vis: -2.35 -1.28 2.21 0.57 3.05 1.28 -1.38 0.85 -7.46 5.69 -3.41 2.19 -1.27 1.07 3.81 0.57 -2.21 3.86
budan: -2.79 -8.35 -2.51 3.39 3.02 0.75 1.33 -3.27 0.35 0.09 1.81 1.57 -2.16 5.00 -0.46 1.36 -1.81 3.24
Mas: -1.34 -4.24 0.32 -0.01 3.80 0.55 -0.64 -0.51 -8.62 5.22 -3.65 2.73 -1.76 2.07 1.77 -1.14 -1.38 2.33
fofen: -2.11 -1.94 1.51 0.43 3.31 1.10 -1.94 1.25 -2.61 4.73 -2.61 -1.94 -1.91 1.25 3.09 -0.04 -2.61 3.40
gam: -2.16 -2.79 1.56 0.75 3.39 1.36 -0.46 0.35 -8.35 5.00 -3.27 1.81 -1.81 1.33 3.24 0.09 -2.51 3.02
Galod: -2.16 -2.15 -0.01 0.48 3.33 1.16 -1.03 -0.01 -7.72 4.80 0.99 2.00 -0.01 1.26 3.15 -0.01 -2.56 -2.62
perm: 0.09 -2.51 3.02 -2.16 -2.79 1.56 0.75 3.39 1.36 -0.46 0.35 -8.35 5.00 -3.27 1.81 -1.81 1.33 3.24 | gam
miss budan: 3.24 0.75 -2.16 1.81 3.39 -0.46 1.36 -2.79 3.02 0.09 -8.35 1.33 1.57 -3.27 5.00 0.35 -2.51 | -1.81
howmany Galod: -0.01 | 4
howmany fofen: -2.61 | 3

ruzi: 0.95 -0.05 0.78 0.69 0.28 0.79
Susiv: 0.95 -0.05 0.78 0.69 0.28 0.36
dur: -0.05 -1.71 0.57 -7.38 2.23 -0.02
Nisu: 0.95 -0.05 0.78 0.69 -0.02 -0.02
howmany Nisu: -0.02 | 2
miss Nisu: 0.78 0.95 0.69 -0.02 -0.02 | -0.05

nin: -7.61 -0.06 -0.57 1.57 1.20 -6.43 6.24 1.19 4.64
sedi: -0.33 0.38 -0.26 -0.33 2.00 -0.33 0.54 -0.33 -0.14
vusu: -0.06 -7.61 -6.43 1.57 4.64 1.21 6.24 -0.57 0.01
perm: -7.61 -6.43 -0.57 -0.06 1.19 1.20 1.57 4.64 6.24 | nin
miss nin: 4.64 1.57 -7.61 -0.57 -0.06 1.19 -6.43 6.24 | 1.20
miss vusu: -0.57 -0.06 -6.43 0.01 4.64 6.24 1.21 -7.61 | 1.57
perm: 1.57 4.64 1.21 -0.06 6.24 -0.57 -6.43 0.01 -7.61 | vusu
perm: -0.14 -0.33 0.54 -0.33 2.00 -0.33 -0.26 0.38 -0.33 | sedi
howmany sedi: -0.33 | 4

